Below are the code and all the weights of a small trained network. Each question names an input and a target symbol and asks about switching units off, where a switched-off unit gives its printed mean instead of its output.

import numpy as np


def w(rows, s, z=0):
    codes = np.array(rows[::2]) - 128.0
    scale = np.full(codes.shape[1], s)
    scale[-1] = z or s
    return codes * scale


def norm(h):
    return h / np.sqrt((h * h).mean(-1, keepdims=True) + 1e-5)


def f(y):
    return np.maximum(y, 0)


def softmax(a):
    e = np.exp(a - a.max(-1, keepdims=True))
    return e / e.sum(-1, keepdims=True)


def log_softmax(a):
    a = a - a.max(-1, keepdims=True)
    return a - np.log(np.exp(a).sum(-1, keepdims=True))


def net(x, mask):
    ids = ['αβγδεηλμξπστφψω'.index(c) for c in x.split()]
    T = len(ids)
    res = E[ids] + P[:T]
    u = 0
    for l in range(2):
        r = norm(res)
        for j in range(3):
            rows = slice(2 * j, 2 * j + 2)
            q, k, v = (r @ M[l][rows].T for M in (Q, K, V))
            z = softmax(np.where(np.tri(T) > 0, q @ k.T / 2**0.5, -1e9)) @ v
            o = O[l][rows]
            res = res + np.where(mask[u + j], z, o[:, -1]) @ o[:, :-1]
        u += 3
        y = f(norm(res) @ A[l][:, :-1].T + A[l][:, -1])
        res = res + np.where(mask[u : u + 16], y, B[l][:, -1]) @ B[l][:, :-1]
        u += 16
    return log_softmax(norm(res)[-1] @ U[:, :-1].T + U[:, -1])


Q, K, V, O, A, B = {}, {}, {}, {}, {}, {}
E = w([
[145,133,165,122,168],'α',
[141,111,160,108,147],'β',
[110,225,125,95,99],'γ',
[108,167,198,91,91],'δ',
[136,104,164,122,131],'ε',
[132,90,158,117,114],'η',
[141,128,168,139,153],'λ',
[138,104,165,122,133],'μ',
[98,166,92,125,42],'ξ',
[158,173,34,134,153],'π',
[138,112,168,128,141],'σ',
[135,115,169,149,134],'τ',
[130,98,163,139,112],'φ',
[103,66,129,153,6],'ψ',
[160,84,92,159,151],'ω',
],0.017)
P = w([
[158,94,172,139,143],'0',
[93,119,183,228,177],'1',
[1,85,157,187,222],'2',
[43,33,132,71,182],'3',
[177,28,118,55,142],'4',
[241,143,190,204,117],'5',
[213,125,188,94,81],'6',
[89,129,192,155,99],'7',
[11,65,109,178,201],'8',
[120,77,185,119,147],'9',
],0.0079)
Q[0] = w([
[204,187,166,163,58],'L0H0',
[179,99,155,45,127],'L0H0',
[230,31,8,204,189],'L0H1',
[227,227,141,97,31],'L0H1',
[244,92,44,170,134],'L0H2',
[174,246,183,74,23],'L0H2',
],0.017)
K[0] = w([
[178,155,131,147,104],'L0H0',
[170,108,165,86,138],'L0H0',
[100,177,163,250,143],'L0H1',
[37,95,105,105,167],'L0H1',
[60,154,152,235,150],'L0H2',
[57,80,95,51,164],'L0H2',
],0.024)
V[0] = w([
[66,151,151,176,139],'L0H0',
[73,95,108,51,173],'L0H0',
[140,247,149,157,240],'L0H1',
[114,106,174,99,108],'L0H1',
[42,160,151,7,74],'L0H2',
[47,141,215,254,21],'L0H2',
],0.0082)
O[0] = w([
[207,99,137,54,77,176],'L0H0',
[172,182,169,211,130,106],'L0H0',
[31,54,133,14,179,125],'L0H1',
[143,149,177,183,143,251],'L0H1',
[1,103,120,177,192,137],'L0H2',
[93,188,143,235,89,241],'L0H2',
],0.0063,0.0026)
A[0] = w([
[139,183,44,144,162,78],'L0N0',
[149,56,63,149,120,30],'L0N1',
[111,135,118,110,69,89],'L0N2',
[78,197,87,93,95,154],'L0N3',
[170,57,122,208,174,56],'L0N4',
[144,59,121,104,168,89],'L0N5',
[159,67,47,180,178,3],'L0N6',
[144,111,139,107,125,181],'L0N7',
[147,46,122,167,187,86],'L0N8',
[148,123,24,160,205,64],'L0N9',
[192,46,126,157,164,14],'L0N10',
[127,135,229,112,132,173],'L0N11',
[99,205,102,84,69,59],'L0N12',
[106,98,183,109,151,99],'L0N13',
[86,92,67,126,36,5],'L0N14',
[75,250,139,36,135,64],'L0N15',
],0.014,0.0018)
B[0] = w([
[168,69,179,46,49,149],'L0N0',
[161,178,178,228,142,149],'L0N1',
[116,59,117,147,119,146],'L0N2',
[135,157,64,9,134,177],'L0N3',
[106,219,116,234,182,214],'L0N4',
[59,152,64,101,108,182],'L0N5',
[248,182,103,80,126,153],'L0N6',
[109,114,160,143,155,162],'L0N7',
[183,152,180,112,247,196],'L0N8',
[230,23,46,98,39,149],'L0N9',
[219,198,138,67,181,197],'L0N10',
[112,23,120,97,20,254],'L0N11',
[40,143,135,95,241,174],'L0N12',
[157,101,211,109,151,205],'L0N13',
[99,68,25,247,35,146],'L0N14',
[144,231,173,222,35,204],'L0N15',
],0.018,0.0086)
Q[1] = w([
[102,174,224,224,224],'L1H0',
[42,47,116,127,136],'L1H0',
[153,161,130,56,170],'L1H1',
[9,110,201,115,116],'L1H1',
[253,163,137,115,150],'L1H2',
[204,93,123,249,122],'L1H2',
],0.02)
K[1] = w([
[119,247,187,194,110],'L1H0',
[54,96,157,100,122],'L1H0',
[132,155,149,74,174],'L1H1',
[54,131,136,76,75],'L1H1',
[254,107,116,140,140],'L1H2',
[142,97,188,218,113],'L1H2',
],0.022)
V[1] = w([
[123,71,101,140,171],'L1H0',
[149,177,131,119,170],'L1H0',
[95,52,107,71,95],'L1H1',
[111,129,189,159,255],'L1H1',
[153,93,109,168,94],'L1H2',
[183,152,83,147,64],'L1H2',
],0.01)
O[1] = w([
[119,165,192,91,124,3],'L1H0',
[94,107,140,184,164,191],'L1H0',
[145,201,255,139,146,12],'L1H1',
[205,167,84,79,63,83],'L1H1',
[90,119,114,104,102,116],'L1H2',
[67,98,65,155,118,206],'L1H2',
],0.0065,0.0036)
A[1] = w([
[81,203,79,42,184,80],'L1N0',
[147,91,59,103,242,108],'L1N1',
[146,160,60,52,68,73],'L1N2',
[157,157,25,127,199,121],'L1N3',
[135,228,145,51,184,110],'L1N4',
[203,169,133,135,138,94],'L1N5',
[128,113,164,55,180,96],'L1N6',
[59,115,41,101,154,41],'L1N7',
[67,72,74,89,117,87],'L1N8',
[68,115,53,106,148,37],'L1N9',
[85,255,130,97,99,3],'L1N10',
[164,249,34,161,200,24],'L1N11',
[116,122,71,38,187,77],'L1N12',
[84,116,64,85,104,75],'L1N13',
[60,76,169,96,70,96],'L1N14',
[67,83,82,113,198,81],'L1N15',
],0.013,0.0055)
B[1] = w([
[107,183,180,161,50,188],'L1N0',
[107,108,137,148,63,197],'L1N1',
[106,79,89,86,65,195],'L1N2',
[186,153,135,84,155,204],'L1N3',
[61,177,83,155,134,254],'L1N4',
[169,96,98,149,146,221],'L1N5',
[113,85,66,115,161,221],'L1N6',
[138,120,81,118,208,150],'L1N7',
[153,139,92,152,166,164],'L1N8',
[143,125,84,122,196,146],'L1N9',
[32,182,79,79,123,242],'L1N10',
[146,251,193,111,145,240],'L1N11',
[129,214,160,155,128,170],'L1N12',
[143,108,104,122,190,159],'L1N13',
[158,185,174,134,92,235],'L1N14',
[92,68,115,100,100,163],'L1N15',
],0.032,0.0049)
U = w([
[174,96,37,70,43,77],'α',
[156,95,181,44,135,71],'β',
[133,128,129,169,138,91],'γ',
[193,98,92,163,136,126],'δ',
[113,117,14,146,219,101],'ε',
[53,171,84,102,95,252],'η',
[52,31,136,119,151,198],'λ',
[100,103,186,159,209,105],'μ',
[172,105,98,143,138,117],'ξ',
[111,129,147,178,174,75],'π',
[170,82,126,107,157,124],'σ',
[206,209,135,107,192,124],'τ',
[124,91,68,230,72,92],'φ',
[150,118,215,121,42,73],'ψ',
[110,124,148,8,214,36],'ω',
],0.011,0.0027)

Each question gives the input, a string of symbols that net reads in full, and the target symbol t.
The units are the heads (2 rows each of Q, K, V and O) and the neurons (one row each of A and B). Each row of codes is followed by its name. A weight is (code - 128) times the scale printed after its matrix; where a second scale follows, it is the last column's (O, A, B and U).
mask holds one flag per unit, layer by layer, with each layer's heads first. A switched-off unit (its flag False) gives its mean, the last column of its rows in O or B, instead of its output. The means were averaged over made-up inputs and are rounded, as every weight is.
A unit's drop is (log p(t) with every unit on - log p(t) with that unit switched off) / (log p(t) with every unit on - log p(t) with every unit switched off).
The circuit of an input: a set's keep is (log p(t) with only the set's units on - log p(t) with every unit switched off) / (log p(t) with every unit on - log p(t) with every unit switched off). Starting from the 12 units with the biggest drops (on a tie, the unit counted first), units are removed one at a time, each time the one whose removal leaves the highest keep (on an exact tie, the one counted first), for as long as the keep stays at least 0.8.
units of the circuit, in order: the units of the circuit, biggest drop first
unit that matters most: the unit with the biggest drop
top k neurons: the k neurons with the biggest drops, biggest first
top k neurons in layer l: the k neurons of layer l with the biggest drops, biggest first
heads that matter: for each layer, one digit per head in row order, 1 if its drop is at least 0.15 and else 0, layers parted by /
input λ σ β ω λ γ ε τ ω ψ, target φ: units of the circuit, in order => (L0N14)
input γ γ τ α ε τ α ω τ η, target ω: heads that matter => 011 / 000
input δ γ η, target μ: heads that matter => 001 / 000
input α σ α δ ψ, target φ: heads that matter => 000 / 000
input λ δ α τ δ α, target ω: units of the circuit, in order => (L0H1, L0H0, L0N13, L1N6)
input η ξ ω γ η σ, target α: top 2 neurons in layer 0 => (L0N12, L0N11)
input α γ β, target ω: top 2 neurons in layer 0 => (L0N11, L0N13)
input ω τ η λ α π ψ λ, target ω: top 3 neurons in layer 0 => (L0N4, L0N11, L0N13)
input α δ ψ β φ φ ω φ, target φ: top 4 neurons in layer 0 => (L0N8, L0N3, L0N4, L0N13)
input μ η φ ψ γ δ β φ φ α, target ε: top 3 neurons => (L0N8, L0N10, L0N11)
input τ λ γ λ η η, target λ: top 2 neurons in layer 0 => (L0N15, L0N3)
input γ β γ β ω τ, target λ: top 2 neurons in layer 0 => (L0N15, L0N3)
input ω γ λ ω ω φ, target β: heads that matter => 111 / 000
input γ φ γ α ε, target φ: top 2 neurons in layer 0 => (L0N8, L0N3)
input ξ β α η γ γ ψ ω σ, target λ: heads that matter => 010 / 000
input α λ π γ τ γ γ ω τ π, target α: units of the circuit, in order => (L0N9)
input δ ω η ω β, target α: heads that matter => 001 / 000
input γ τ ψ ε τ, target ψ: heads that matter => 011 / 000
input γ ω ω ω γ α γ γ φ α, target λ: heads that matter => 001 / 000
input α σ δ α γ α σ, target ω: top 3 neurons in layer 0 => (L0N11, L0N13, L0N4)
input η η γ γ β λ, target λ: heads that matter => 011 / 000
input α γ ψ γ α τ φ, target λ: heads that matter => 001 / 000
input π ω φ ξ δ π η δ, target ψ: heads that matter => 000 / 000
input τ λ σ ω ω λ φ, target α: heads that matter => 001 / 000
input α ξ δ α, target ω: heads that matter => 111 / 000
input γ γ γ α β η γ δ α, target τ: unit that matters most => L0N4
input γ τ α, target λ: unit that matters most => L0N15
